m = array([130, 108, 139, 103, 152, 112])
m[0]	130
m[1]	108

W = [148 139 122  99 114 109 119 110]
W[0]	148
W[7]	110
W[1]	139

a =
120  144  110  116  138  142  140  138
120  140  114  117  138  143  138  136
101  136  115  110  150  142  153  154
131  124  133  136  124  130  118  120
128  125  132  130  123  125  122  125
130  119  138  134  126  127  118  120
128  135  125  122  137  139  132  126
a[0, 0]: 120
a[3, 7]: 120
a[5]: [130, 119, 138, 134, 126, 127, 118, 120]
a[1]: [120, 140, 114, 117, 138, 143, 138, 136]
a[3, 1]: 124
a[2, 1]: 136
a[0, 2]: 110
a[5, 0]: 130
a[6, 2]: 125
a[:, 3]: [116, 117, 110, 136, 130, 134, 122]
a[0, 1]: 144
a[6, 3]: 122
a[5, 4]: 126
a[0, 5]: 142
a[:, 7]: [138, 136, 154, 120, 125, 120, 126]
a[:, 0]: [120, 120, 101, 131, 128, 130, 128]
a[2, 5]: 142
a[2, 7]: 154

M = [126 132 149 124 135 121 141 122 128]
M[-9]: 126
M[5]: 121
M[-5]: 135
M[8]: 128

grid =
[[119 123 121 133 114 127 123 124 139 136 140 142]
 [119 121 121 132 113 124 125 127 139 136 139 142]
 [133 134 117 116 126 119 136 136 122 127 116 122]
 [118 138 115 133 115 130 120 120 137 140 137 138]
 [116 134 117 131 118 137 117 116 130 131 136 138]
 [128 153 127 136 126 130 126 126 145 150 134 129]
 [117 138 117 126 125 139 117 117 122 122 129 134]
 [134 133 117 116 126 119 137 136 123 127 117 122]
 [117 139 117 126 124 139 118 117 123 123 129 134]
 [119 140 116 133 116 130 121 120 137 141 137 138]
 [113 133 117 130 119 141 114 113 127 127 135 139]]
grid[0,0] => 119
grid[0,5] => 127
grid[1,2] => 121
grid[2,6] => 136
grid[1,4] => 113
grid[0,11] => 142
grid[1,1] => 121
grid[4,8] => 130
grid[3,4] => 115
grid[7,10] => 117
grid[9,6] => 121
grid[6,10] => 129
grid[1] => [119, 121, 121, 132, 113, 124, 125, 127, 139, 136, 139, 142]
grid[4,1] => 134
grid[6,7] => 117
grid[9,2] => 116
grid[:, 3] => [133, 132, 116, 133, 131, 136, 126, 116, 126, 133, 130]
grid[8,8] => 123
grid[10] => [113, 133, 117, 130, 119, 141, 114, 113, 127, 127, 135, 139]
grid[0,8] => 139
grid[5,7] => 126
grid[6,4] => 125
grid[4] => [116, 134, 117, 131, 118, 137, 117, 116, 130, 131, 136, 138]
grid[10,1] => 133
grid[9,3] => 133
grid[:, 9] => [136, 136, 127, 140, 131, 150, 122, 127, 123, 141, 127]
grid[6] => [117, 138, 117, 126, 125, 139, 117, 117, 122, 122, 129, 134]
grid[5,9] => 150
grid[:, 8] => [139, 139, 122, 137, 130, 145, 122, 123, 123, 137, 127]
grid[3,7] => 120
grid[6,0] => 117
grid[10,2] => 117
grid[2,3] => 116
grid[5,10] => 134
grid[:, 11] => [142, 142, 122, 138, 138, 129, 134, 122, 134, 138, 139]
grid[7,9] => 127

B =
[[117 116 128 132 131 138 132 128 131 132 132 118 123]
 [140 140 101 134 134 131 132 102 133 134 135 140 136]
 [130 131 119 134 133 134 127 119 128 134 133 131 123]
 [124 123 129 130 126 135 120 129 121 131 123 125 127]
 [132 132 127 131 129 130 127 127 128 131 128 131 132]
 [132 132 137 119 121 120 119 137 119 119 120 131 125]]
B[0,0] -> 117
B[0,9] -> 132
B[3,10] -> 123
B[:, 9] -> [132, 134, 134, 131, 131, 119]
B[4,0] -> 132
B[:, 0] -> [117, 140, 130, 124, 132, 132]
B[5,12] -> 125
B[4,7] -> 127
B[0,4] -> 131
B[2,5] -> 134
B[1,1] -> 140
B[5,5] -> 120
B[5] -> [132, 132, 137, 119, 121, 120, 119, 137, 119, 119, 120, 131, 125]
B[5,11] -> 131
B[:, 11] -> [118, 140, 131, 125, 131, 131]
B[2,9] -> 134
B[4,6] -> 127
B[4] -> [132, 132, 127, 131, 129, 130, 127, 127, 128, 131, 128, 131, 132]
B[2,4] -> 133
B[:, 8] -> [131, 133, 128, 121, 128, 119]
B[:, 10] -> [132, 135, 133, 123, 128, 120]
B[0,1] -> 116
B[0,8] -> 131
B[:, 7] -> [128, 102, 119, 129, 127, 137]
B[1] -> [140, 140, 101, 134, 134, 131, 132, 102, 133, 134, 135, 140, 136]
B[3,6] -> 120
B[1,9] -> 134
B[3,4] -> 126
B[4,10] -> 128

arr =
[[116 105 116 129 119 128 138]
 [123 128  99 152 143 129 104]
 [136 126 144 114 114 130 132]]
Indices start at 0.
(0, 0)	116
(2, 4)	114
(1, 2)	99
(0, 3)	129
(2, 3)	114
(0, 4)	119

data =
[[130 128 140 137 126 129 120 130 107]
 [128 130 131 131 127 128 124 129 123]
 [126 128 118 120 130 126 136 126 146]
 [126 130 119 125 128 126 130 127 141]
 [125 130 115 120 130 126 135 126 150]]
data[-5][0] -> 130
data[1][-2] -> 129
data[3][4] -> 128
data[-2] -> [126, 130, 119, 125, 128, 126, 130, 127, 141]
data[1][8] -> 123
data[4][8] -> 150
data[4][-9] -> 125
data[0][-4] -> 129
data[-3] -> [126, 128, 118, 120, 130, 126, 136, 126, 146]
data[-1][-7] -> 115
data[-4][-4] -> 128
data[4][-8] -> 130
data[-2][-6] -> 125
data[:, -7] -> [140, 131, 118, 119, 115]
data[-5][-8] -> 128
data[-5][6] -> 120

A = 153	123	143	134
A[0]	153
A[2]	143
A[3]	134

X =
[[133 120 118 124 129 139 131 132 134 125 126 121 136]
 [138 123 138 106 129 121 116 125 127 124 123 128 113]
 [126 128 133 128 121 124 128 126 124 127 127 131 123]
 [123 125 123 113 131 138 123 133 135 126 138 137 129]
 [141 126 140 141 125 115 134 121 125 132 114 113 118]
 [111 141 124 146 135 122 144 131 124 123 135 142 145]
 [134 122 130 116 127 134 119 128 132 131 130 122 120]
 [126 134 139 136 130 119 126 124 123 123 124 128 127]
 [128 128 129 123 135 128 126 132 128 128 128 130 131]]
X[0,0]	133
X[3,5]	138
X[3,0]	123
X[:, 11]	[121, 128, 131, 137, 113, 142, 122, 128, 130]
X[:, 8]	[134, 127, 124, 135, 125, 124, 132, 123, 128]
X[2,6]	128
X[3,6]	123
X[0,10]	126
X[3]	[123, 125, 123, 113, 131, 138, 123, 133, 135, 126, 138, 137, 129]
X[1,5]	121
X[3,7]	133
X[8]	[128, 128, 129, 123, 135, 128, 126, 132, 128, 128, 128, 130, 131]
X[7,11]	128
X[5,6]	144
X[6,0]	134
X[5,7]	131
X[2,0]	126
X[4,5]	115
X[4]	[141, 126, 140, 141, 125, 115, 134, 121, 125, 132, 114, 113, 118]
X[6,10]	130
X[1]	[138, 123, 138, 106, 129, 121, 116, 125, 127, 124, 123, 128, 113]
X[1,11]	128
X[7,0]	126
X[4,8]	125
X[6,2]	130
X[1,2]	138
X[4,2]	140
X[:, 9]	[125, 124, 127, 126, 132, 123, 131, 123, 128]
X[4,12]	118
X[3,3]	113
X[2,12]	123
X[4,9]	132

x = [110 120 116 139 103 129 118 119 146 143 149]
x[0]: 110
x[10]: 149
x[7]: 119
